[[-0.07 -1.42 -0.14  2.26 -3.31  1.41  2.00 -2.11  0.38 -0.59 -2.92  3.17]
 [ 0.29 -1.53 -0.04  2.26 -3.27  1.40  2.14 -2.12  0.23 -0.51 -2.97  3.14]
 [ 0.98  1.29 -2.32  1.07  2.51  0.95 -0.94 -0.10  1.78 -2.81  0.13 -4.14]
 [-3.28 -0.30 -0.18 -0.53 -2.30 -1.10  1.29 -1.21  0.88 -2.82 -3.25  2.62]
 [ 1.21  1.35 -2.63  0.92  1.62  0.65 -0.97  0.21  1.85 -2.56  0.64 -4.75]
 [ 0.41  0.60 -2.26  0.57  3.09  1.96 -0.33 -0.01  1.88 -2.27 -0.22 -1.55]
 [ 0.20  0.15 -0.35  0.87  0.98 -2.58 -1.50  0.93 -0.67  2.31  4.18  0.75]
 [ 2.20 -2.04  1.69  1.82 -1.98 -0.55  2.66 -1.98 -0.63  0.84 -4.05
   1.90]]
Give the 4th entry in reading order.
2.26
Give the entry just left of the smallest entry.
0.64
Give the entry just left of -2.58.
0.98
Give the 2nd smallest entry.
-4.14
Give the entry just left of 0.65.
1.62
The entry just right of -2.11: 0.38
Give the first entry in reading order.
-0.07
The maximum -> 4.18
Give the entry just right of the largest entry.
0.75
The entry just left of -1.53 -> 0.29
Give the entry just right of -4.05.
1.90
Give the entry just right of -2.63.
0.92
Give the minimum.
-4.75
The entry just left of 0.38: -2.11
Give the 2nd largest entry.
3.17

Questions about the grid below. Rows and columns are numbered from 1.
1) What is the top entry of the column that holds the largest entry?
2) What is the entry directly below -0.42?
3) What is the entry directly below 1.18?
4) What is the entry just left of -1.44?
5) What is the entry at row 1, column 2?
6) What is the bottom-left entry?
7) What is the entry just left of -0.49?
8) What is the entry in the top-right corner?
[[ 1.18 -0.15 -0.96 -0.99  1.66 -0.49  1.25  0.93  0.96  1.38 -0.42  2.01]
 [-5.54  2.69  5.27  5.11 -5.51  3.92 -5.05 -4.51 -5.77 -4.95  3.98 -5.15]
 [ 1.03 -1.44 -1.46 -2.29  0.66 -2.21  1.14  0.67  0.72  1.05 -1.58  1.11]
 [-6.31  3.42  5.63  6.20 -6.21  4.93 -5.52 -4.75 -5.90 -5.98  4.74 -6.01]]
1) -0.99
2) 3.98
3) -5.54
4) 1.03
5) -0.15
6) -6.31
7) 1.66
8) 2.01

[-10.955  13.479  -5.091  10.880  10.961  11.215  11.742  -9.240  12.034
 -13.110  18.781  -9.710  -9.456  -9.679  -9.290]
The entry just left of -9.290 is -9.679
The entry at the centre -> -9.240
Report the entry just right of the centre entry.
Answer: 12.034

[ 0.09 -0.08 -0.13 -0.16  0.11 -0.16  0.14  0.05  0.07  0.09 -0.16]
The entry just left of the centre entry is 0.11
Read off the entry just right of the centre entry.
Answer: 0.14
Read off the entry just left of -0.13.
Answer: -0.08
The entry just right of 0.07 -> 0.09
Read off the entry just left of 0.07.
Answer: 0.05
The entry just left of -0.08: 0.09
The entry just right of 0.05 -> 0.07
Read off the entry just left of 0.11.
Answer: -0.16

a =
[[0.16 0.22 3.54 3.21]
 [0.30 3.78 2.74 0.11]
 [1.03 0.03 1.32 4.61]
 [4.00 0.32 0.08 2.52]
 [1.76 4.55 0.70 0.08]
 [0.02 1.94 4.46 0.65]
 [0.05 0.94 4.66 1.49]
 [4.17 0.47 0.09 2.36]
 [1.70 0.03 0.76 4.51]]
Indices start at 1.
The entry at row 1, column 1: 0.16
Find the entry in the bottom-right corner.
Answer: 4.51
Find the entry at row 3, column 2.
Answer: 0.03
The entry in row 1 and column 3 is 3.54
Find the entry directly below 0.32.
Answer: 4.55
The maximum is 4.66
Find the entry directly above 1.03.
Answer: 0.30
The entry directly below 2.52: 0.08
Find the entry just right of 4.00.
Answer: 0.32
The entry in the top-right corner -> 3.21
The entry just right of 3.78 is 2.74
Find the entry directly below 4.17.
Answer: 1.70
The entry directly below 3.21 is 0.11
Find the entry in row 1 and column 2.
Answer: 0.22
Find the entry in row 3 and column 3.
Answer: 1.32
The entry directly below 0.47 -> 0.03
The entry directly below the largest entry -> 0.09
Find the entry directly below the smallest entry.
Answer: 0.05
The entry just right of 0.30: 3.78
Find the entry just right of the largest entry.
Answer: 1.49
The entry directly above the largest entry -> 4.46
Find the bottom entry of the column that holds the largest entry.
Answer: 0.76
The minimum -> 0.02

x =
array([[-21,  18,  26,   0,  11,  -2,   1,  -6,  -7,   0,  -7],
       [ -8, -11,   4, -18,  13,  -8,   3,  -5, -13, -19,  -2],
       [-21, -14,   3, -19,   4,  -4,  -2,   6, -18,   1,   1],
       [-18,   7,   6,   0,   4,  -6,  21,  -1,  -4,  -9,   7],
       [-23, -15,   5,  -5,  18,   4,  -6,   0,  -6, -27, -12],
       [-12,   0,  11,  -9,  10,  17,   1,   8, -14,  -4,   0],
       [ -4,  -7,   7, -11,   5,  -3,   3,   4, -20,   3,  -1],
       [-17,  18,  17,  -1,  11, -18,   4, -19,  -5,  12,  -2],
       [ -7,  -9,   5,  -9,  14,  -5,   3,   0,  -7, -13,  -4],
       [-13,  -7,   1, -10,  10,  11,   8,   7, -14,   5,  -7],
       [-19,  -9,   7,  -8,  -3,  -6,  -4,  -1, -18,   0,   4]])
Counting starts at 1.
The entry in the top-right corner: -7
The top-left entry is -21
The bottom entry of the column that holds the smallest entry is 0
The entry at row 1, column 3 is 26
The entry just left of the smallest entry: -6
Give the entry in row 3 and column 1.
A: -21
The entry in row 1 and column 2 is 18
The entry just right of the largest entry is 0
The minimum -> -27
Give the entry directly below -10.
A: -8
Give the entry directly below the smallest entry.
A: -4
Give the entry directly above the smallest entry.
A: -9
The entry in row 2 and column 1 -> -8
The bottom-left entry -> -19
Give the entry directly below the centre entry.
A: -3
The entry just right of the centre entry -> 1
Give the entry just right of the smallest entry.
A: -12
The bottom-right entry -> 4
The centre entry: 17
Give the entry in row 2 and column 2.
A: -11
The bottom entry of the column that holds the largest entry is 7
The entry just right of -20 -> 3
The entry in row 3 and column 2 -> -14

grid = [-4.89  3.57 -2.69  2.77  5.98 -3.96 -4.05 -0.26 -3.49  3.23]
The entry just right of the largest entry -> -3.96
The entry just left of -0.26 -> -4.05
Report the entry just left of 2.77.
Answer: -2.69
The entry just left of -3.49: -0.26
The minimum: -4.89

Read these off the grid that follows. Rows and columns are numbered from 1.
1) Report the entry directly below -0.61.
2) Report the entry in the bottom-right corner.
3) Report the entry at row 2, column 3.
4) Report the entry directly above the smallest entry.
5) Report the top-left entry.
6) Report the entry directly below 0.64.
7) Report the entry just right of the smallest entry.
8) Report the entry at row 3, column 1.
[[ 0.61  0.99 -2.71 -2.82  1.69 -0.42 -0.42  0.45 -2.51 -0.03]
 [ 0.55 -2.15  0.52 -1.64 -1.31 -0.87 -0.23  2.56  0.22  0.42]
 [-2.09  0.44 -3.20  0.46 -0.24 -0.37 -0.34  1.03 -0.56 -0.25]
 [ 0.81  0.24  1.80 -0.28  0.06 -5.63 -1.37  0.36 -3.80 -0.03]
 [-0.20  1.16 -2.63  1.99 -2.11  0.24  2.20 -0.51 -0.85  0.59]
 [ 2.04  1.63 -1.48 -2.08  1.58 -0.76  0.41  0.53  1.73 -0.01]
 [-0.37 -1.44 -5.18 -0.52  1.62 -0.84 -0.63 -0.26  1.23  0.81]
 [-1.28  2.91  3.06  0.51 -2.21 -0.51  1.26 -1.02 -0.04  1.45]
 [-0.55  0.72 -0.67 -3.18 -0.77 -2.82 -0.44 -1.15  4.68  0.17]
 [-0.61 -0.02  0.32 -5.53 -2.87 -0.54 -0.25  0.62  3.72 -0.51]
 [ 0.98 -1.30  2.00 -1.03 -1.99  1.39 -0.91  0.32 -0.28 -0.51]
 [ 0.64  0.24  2.61 -1.70  0.74 -0.56 -0.11  0.41  1.56  1.11]
 [ 0.12  2.52 -3.18  0.06 -0.38 -2.37  1.63  0.89  0.96 -2.06]
 [-1.05 -0.44  0.31 -0.89 -0.67  1.16  0.02 -1.49 -0.09  0.40]
 [ 0.35  1.51  1.66  1.87 -1.45  2.83 -0.21 -2.25  1.10  1.66]]
1) 0.98
2) 1.66
3) 0.52
4) -0.37
5) 0.61
6) 0.12
7) -1.37
8) -2.09
